After every row comes roughly how far along a hidden order it lies, from 0 to 9.
In the rows, 128 means zero.
[120 121 136  82 176 129 137 129 164 130 130 125  64 117 195 139 165 139
 123 147 116 135 120 169 137 171 140]  3
[130 151 136 127  88 136 144 114 126 127 129 143  97 128 131 104 131  89
 123 105 141 136 146  89 111  97 125]  8
[130  69 112  51 114 123 124 109 132 134 108 135 106 142  84 122 109  97
 141 158 129 123 139 171 120 129 136]  7
[132 151 134  92 144 135 154 121 160 134 121 132 105 120 164 118 136  94
 129 194 119 131 138 135 125 148 100]  7
[125 113 129  73 123 129 149 117 161 132 118 128  97 127 169 117 134 103
 131 184 122 130 138 169 125 143 119]  6
[135 111 122  80 125 127 122 110 133 132 105 139  56 139  98 104 147  96
 135 183 131 128 143 137 124 114 112]  9
[116 105 133  81 168 126 152 143 162 131 155 116  42 113 227 152 160 147
 121 106 109 132 115 178 138 195 151]  0
[119  79 124  83 138 123 127 124 150 130 128 126  81 122 150 123 110 124
 135 147 126 127 122 175 130 158 140]  4
[121  76 121  47 192 122 130 134 191 141 132 112 113 125 191 154 102 145
 135 176 104 120 116 225 135 201 149]  2
[122  30 103  15 140 108 107 116 130 135 115 126  34 138  81 120 114 117
 146 191 126 125 124 201 133 146 135]  5
[131 161 143  93 117 140 156 120 149 132 123 135 121 123 167 119 127 104
 124 167 123 131 140 113 122 126 106]  7
[126 109 131  57 213 122 139 133 185 134 106 124   1 125 167 130 218 134
 128 199  92 137 128 211 150 183 113]  4

Next part:
[158 137 123 155 138 102 118 115 125 140 148 181 145 164 156  71  90  99
  68 114]  9
[182 173 121 167 134 106 128 115 135 137 109 189 187 175 133  92 107 116
  33 133]  9
[136 159 123 152 118 102 125 114 127 132 133 181 154 150 139 122 105 115
  75 127]  9
[164 165 107 143 119 143 134 131 142 104  99 136 147 138 102 161 155 154
 107 148]  5
[172 159 122 161 135 108 125 116 142 134 122 180 155 156 137 101 104 110
  48 136]  9
[143 129 111 118 129 157 124 140 151  93 115 111 127 138 104 164 148 150
 157 133]  2
[158 149 104 134 121 143 125 135 149  94 115 141 117 140 107 167 143 150
 132 136]  4
[175 158 106 137 132 147 121 134 150  86 106 151 145 154 100 154 140 150
 119 139]  5
[110 100 139 109 141 156 135 145 120 135 112  69 127 124 118 137 157 142
 166 140]  0
[155  87 119 154 179 116  96 125 141 133 175 177 148 169 187   9  65  76
  67 104]  8
[129 109 126 115 148 165 128 148 142 112 104  84 124 130 103 148 151 147
 172 142]  0
[181 160 123 163 138 110 124 118 126 135 115 183 153 150 135 102 108 115
  43 141]  9
[204 190 114 161 121 126 137 120 137 121  83 176 168 151 105 116 142 145
  47 166]  8
[164 136 148 167 168 129 144 130 115 185  81 130 204 142 139  48 126 114
  29 173]  5
[ 83 139 117  86  67 129 129 127 131  83 151 106  51  84  95 255 150 153
 219  88]  3
[133 149 111 142 115 116 120 122 136 109 142 167 141 137 132 138 115 124
  89 125]  8
[138 147 144 155 138 110 141 118 116 170 104 145 161 146 137  82 121 113
  60 160]  7

New part:
[132 187 181 126 139 111 120 145 146 118 105 113 148 131  98 131 106 166]  9
[ 95 113  72 120 135 137 134 119 118 133 148 144 113 117 139 128 134  86]  0
[107  79  23 103 141 135 147 100 104 170 107 151 134 118 135 138 120  53]  0
[ 98 134  59  96 154 154 142 118 125 148  44 128 166  90 126 129 110  89]  4
[115 204 175 120 134 126 116 153 148 102  47 102 166 115 120 118 119 180]  9
[142 146 156 117 124 130 134 142 138 135  53  98 164 135 150 122 104 162]  9
[134 182 178 115 146 146 125 119 147 104  75 105 162 113 126 121  85 142]  9
[109 120 150 119  98 147 128 166 130 117  79 101 102 124 203  97 182 146]  2
[135 163 160 137 128 102 120 149 132 128  92 126 144 140  94 134 111 169]  8
[128 172 142 136 137 106 117 150 135 109  98 129 161 130  68 139 108 172]  8
[114 138 136 145 128  90 111 144 120 109 224 164  93 134  61 141 139 149]  2
[149 105 118 147 117  99 125 127 116 136 204 147 114 150  88 145 131 140]  4
[111 189 148 118 156 118 120 145 141 123  56 111 183 120  95 132 101 161]  9
[ 97 125  33 101 140 151 139 131 119 143  50 117 153 105 148 123 128 108]  3
[ 97 160  98 100 147 155 137 118 136 125  56 109 163  94 136 122 100 105]  5
[129  85  75 142 121 109 132 117 106 142 206 164 102 137 104 142 135  98]  0
[ 98 144 105 103 139 167 136 123 134 129  88 124 125 101 169 119 126  95]  3
[138 112 131 148 118  90 118 136 117 119 195 156 115 146  90 145 136 138]  4
[139 190 169 115 162 141 126  92 150  98 131 107 159 118  95 130  61 128]  9
[122 111 158 160  98  69 116 189 110 151 112 150 123 165  95 138 183 194]  5
[103 221 164 144 163 103 107 128 144  91 144 137 165 111  30 144  90 159]  9
[ 94 144  76 102 146 146 142 126 126 151  15 121 175 103 125 130 117 104]  6

[142 184  86 101 138 140 108 109 116 109 127 139 179 154  87 176 128 116
 152  75 114 119 187 187 115 150 105 184 112 161 208  84 136 122 131 139
 124 102 126 114 137]  9
[138 135 170 130 136 128 146 161  94 111  79 126 147 152 172  89  96 102
 146 155 151 167 182 123  54 114 124 134 144 105  67 134 113 165 172  97
 165 150  57 108 178]  1
[138 157 119 114 149 136 124 142 108 106 112 133 155 142 134 161 118 108
 150 107 136 138 185 151  91 133 118 154 134 138 133 102 118 136 154 118
 154 135  92 113 151]  5
[145 149  99 127 151 132 104 128 116 119 121 147 212 159 158 129  98  95
 167 127 159 122 207 129  67 137 115 188 130 108 126 100  95 121 161 117
 133 127  58 102 137]  4
[128 121 168 131 134 129 147 175 107 117  93 121 130 130 175 105 108 110
 139 156 149 202 177 112  96 112 135 115 155 116  76 128 114 154 161 100
 176 157  83 115 171]  0
[127 113 154 137 148 124 136 170 129 127 111 129 122 113 171 121 111 113
 145 153 157 149 170  92  87 113 138 121 160 117  58 123  94 137 163  99
 202 157  70 122 156]  0
[127 182 100 109 168 138 114 156 141 101 135 138 150 116 131 203 138 114
 127 105 138 142 185 145 130 135 129 149 162 206 156  87 110 109 147 115
 206 147 118 124 151]  6
[139 152 133 118 127 133 131 124 102 119  95 128 159 148 120 114 113 107
 145 113 127 139 171 145 102 134 114 159 117 109 133 112 134 145 135 126
 117 124 101 111 142]  4
[149 156 153 131 148 134 129 150  84 113  73 133 203 175 163  90  83  92
 178 131 156 147 209 144  23 120 115 178 132  55  81 110 103 168 162 103
 131 137  35  94 189]  2
[132 156 128 105 146 136 129 144 114 100 120 128 125 129 136 162 128 122
 136 103 129 150 180 149 115 130 122 138 144 167 142  96 127 138 147 121
 175 141 105 119 145]  5
[146 161 140 122 134 133 128 134  84 110  85 130 206 169 142 102  88 104
 171 119 143 135 192 151  60 132 107 165 116  73 110 126 115 162 157 109
 130 129  63 102 177]  3
[135 131 169 129 149 128 140 163  94 114  84 128 176 151 184 100  93  99
 155 154 150 160 204 120  59 114 126 148 152  92  49 124  98 162 175  98
 174 150  39 108 188]  1
